Below are the code and all the weights of a small trained network. Each question names an input and a class and asks about switching units off, where a switched-off unit gives its printed mean instead of its output.

import numpy as np


def w(rows, s, z=0):
    codes = np.array(rows[::2]) - 128.0
    scale = np.full(codes.shape[1], s)
    scale[-1] = z or s
    return codes * scale


def norm(h):
    return h / np.sqrt((h * h).mean(-1, keepdims=True) + 1e-5)


def f(y):
    return y / 2 * (1 + np.tanh(0.7978845608 * (y + 0.044715 * y**3)))


def log_softmax(a):
    a = a - a.max(-1, keepdims=True)
    return a - np.log(np.exp(a).sum(-1, keepdims=True))


def net(x, mask):
    res = np.array(x, float).reshape(1, 5) / 4 @ E
    u = 0
    for l in range(3):
        y = f(norm(res) @ A[l][:, :-1].T + A[l][:, -1])
        res = res + np.where(mask[u : u + 6], y, B[l][:, -1]) @ B[l][:, :-1]
        u += 6
    return log_softmax(norm(res)[-1] @ U[:, :-1].T + U[:, -1])


A, B = {}, {}
E = w([
[125,30,178,28,127,23,123,163,147,168],'x0',
[144,137,150,143,218,104,102,82,155,83],'x1',
[152,141,53,2,109,160,121,87,135,118],'x2',
[98,101,46,139,119,128,57,161,104,74],'x3',
[153,131,199,67,65,162,72,112,61,79],'x4',
],0.0077)
A[0] = w([
[110,122,161,169,89,111,152,162,126,95,3],'0.n1',
[154,133,87,141,38,112,191,243,60,149,29],'0.n2',
[56,130,51,154,87,66,2,181,79,123,117],'0.n3',
[104,160,154,109,140,24,64,85,146,140,196],'0.n4',
[132,154,170,111,130,175,181,151,76,245,14],'0.n5',
[157,147,167,189,99,69,98,164,94,143,197],'0.n6',
],0.0074,0.002)
B[0] = w([
[125,103,75,163,164,174,153,117,67,147,146],'0.n1',
[145,141,149,102,155,121,147,132,202,9,228],'0.n2',
[124,141,173,133,187,173,106,170,125,182,255],'0.n3',
[85,145,131,180,92,169,105,105,169,89,197],'0.n4',
[77,157,169,103,183,152,98,143,136,93,188],'0.n5',
[130,96,84,46,95,115,174,53,106,133,212],'0.n6',
],0.013,0.0046)
A[1] = w([
[237,118,175,138,81,156,88,115,78,84,161],'1.n1',
[107,78,176,207,117,86,184,209,33,91,154],'1.n2',
[187,97,225,244,200,83,118,94,112,41,69],'1.n3',
[131,254,120,201,55,175,157,124,74,126,91],'1.n4',
[208,211,120,60,110,142,30,155,216,134,251],'1.n5',
[95,204,170,100,150,113,165,106,104,178,92],'1.n6',
],0.0069,0.0014)
B[1] = w([
[58,159,114,166,141,33,168,244,86,99,190],'1.n1',
[162,126,52,28,118,191,132,94,118,172,167],'1.n2',
[143,128,98,100,171,147,164,106,136,101,226],'1.n3',
[193,45,132,163,98,88,78,82,172,140,212],'1.n4',
[106,105,108,158,163,147,159,61,128,146,255],'1.n5',
[143,147,106,152,146,155,56,175,63,203,163],'1.n6',
],0.011,0.0044)
A[2] = w([
[92,135,69,77,122,132,158,49,72,127,109],'2.n1',
[167,123,139,186,178,155,135,101,119,78,87],'2.n2',
[107,4,191,119,71,88,122,127,181,164,15],'2.n3',
[108,157,196,140,126,74,102,137,8,123,4],'2.n4',
[150,170,42,188,158,104,206,145,243,208,172],'2.n5',
[176,197,253,130,136,109,201,66,122,192,82],'2.n6',
],0.0078,0.0018)
B[2] = w([
[168,56,99,153,135,115,251,136,132,145,159],'2.n1',
[100,87,191,1,33,110,93,148,208,145,182],'2.n2',
[225,158,108,219,31,163,48,90,130,91,164],'2.n3',
[129,193,92,175,139,81,136,132,98,149,154],'2.n4',
[120,158,171,115,82,90,132,167,47,101,254],'2.n5',
[77,101,42,129,161,231,47,188,119,114,165],'2.n6',
],0.0087,0.0084)
U = w([
[67,131,94,127,196,253,15,186,118,191,171],'0',
[194,94,115,210,22,127,51,84,185,121,162],'1',
[93,147,127,95,151,157,180,121,200,32,239],'2',
[147,40,33,121,131,154,220,92,65,199,64],'3',
[76,218,122,178,100,24,146,190,45,130,185],'4',
[80,130,167,163,120,153,135,96,142,179,5],'5',
],0.012,0.0022)

Each question gives the input, the list of numbers given to net, and the class t.
The units are the neurons (one row each of A and B). Each row of codes is followed by its name. A weight is (code - 128) times the scale printed after its matrix; where a second scale follows, it is the last column's (A, B and U).
mask holds one flag per neuron, layer by layer. A switched-off neuron (its flag False) gives its mean, the last column of its row in B, instead of its output. The means were averaged over made-up inputs and are rounded, as every weight is.
A unit's drop is (log p(t) with every unit on - log p(t) with that unit switched off) / (log p(t) with every unit on - log p(t) with every unit switched off).
The circuit of an input: a set's keep is (log p(t) with only the set's units on - log p(t) with every unit switched off) / (log p(t) with every unit on - log p(t) with every unit switched off). Starting from the 12 units with the biggest drops (on a tie, the unit counted first), units are removed one at a time, each time the one whose removal leaves the highest keep (on an exact tie, the one counted first), for as long as the keep stays at least 0.8.
units of the circuit, in order: the units of the circuit, biggest drop first
unit that matters most: the unit with the biggest drop
top k neurons: the k neurons with the biggest drops, biggest first
k most important neurons of layer l: the k neurons of layer l with the biggest drops, biggest first
input [-7,1,-1,-2,-6], class 1: unit that matters most	1.n4
input [8,6,4,-5,2], class 1: top 3 neurons	[2.n3 0.n3 0.n2]
input [5,-5,6,-3,-7], class 4: top 2 neurons	[2.n5 0.n6]
input [0,4,6,-4,6], class 3: 2 most important neurons of layer 0	[0.n2 0.n3]
input [-2,1,-7,-5,2], class 3: top 2 neurons	[0.n3 2.n1]
input [4,3,-2,-5,-6], class 4: top 2 neurons	[2.n5 0.n3]
input [-7,-4,3,-8,-8], class 0: top 3 neurons	[2.n6 0.n5 1.n1]
input [-8,-1,6,-6,-7], class 1: units of the circuit, in order	[1.n4 0.n6]
input [3,4,6,2,5], class 3: top 2 neurons	[1.n5 0.n2]
input [-1,-5,-3,-7,5], class 0: 2 most important neurons of layer 2	[2.n6 2.n5]
input [3,5,7,-1,4], class 3: units of the circuit, in order	[2.n1 0.n2]
input [3,3,6,0,1], class 3: units of the circuit, in order	[0.n2 2.n1]
input [-2,-7,3,3,6], class 2: top 2 neurons	[0.n2 1.n5]
input [3,-1,6,8,-8], class 0: top 2 neurons	[0.n3 0.n6]
input [-1,-3,-1,-2,-7], class 4: unit that matters most	2.n5
input [8,0,-7,-7,-6], class 1: top 3 neurons	[2.n3 0.n3 0.n6]
input [-6,-8,0,-6,7], class 2: top 4 neurons	[0.n2 0.n5 0.n3 2.n5]
input [4,-7,7,-5,-4], class 2: top 2 neurons	[0.n2 0.n5]
input [8,6,-1,-4,-8], class 1: top 3 neurons	[2.n3 1.n1 0.n2]
input [-4,-2,1,-6,-1], class 0: unit that matters most	0.n5
input [4,3,6,3,-7], class 4: top 3 neurons	[2.n5 0.n6 0.n2]
input [4,3,-1,-5,6], class 4: top 4 neurons	[1.n1 0.n2 0.n3 2.n4]
input [-8,7,4,0,7], class 1: 2 most important neurons of layer 2	[2.n5 2.n2]
input [5,-7,5,4,5], class 2: 4 most important neurons of layer 1	[1.n4 1.n6 1.n5 1.n1]
input [-4,0,-3,-1,-4], class 1: 2 most important neurons of layer 1	[1.n4 1.n1]
input [3,3,5,-2,5], class 3: 3 most important neurons of layer 0	[0.n2 0.n1 0.n4]
input [-8,-5,2,3,-6], class 1: units of the circuit, in order	[1.n4]
input [3,-1,-6,3,6], class 3: 2 most important neurons of layer 0	[0.n1 0.n6]
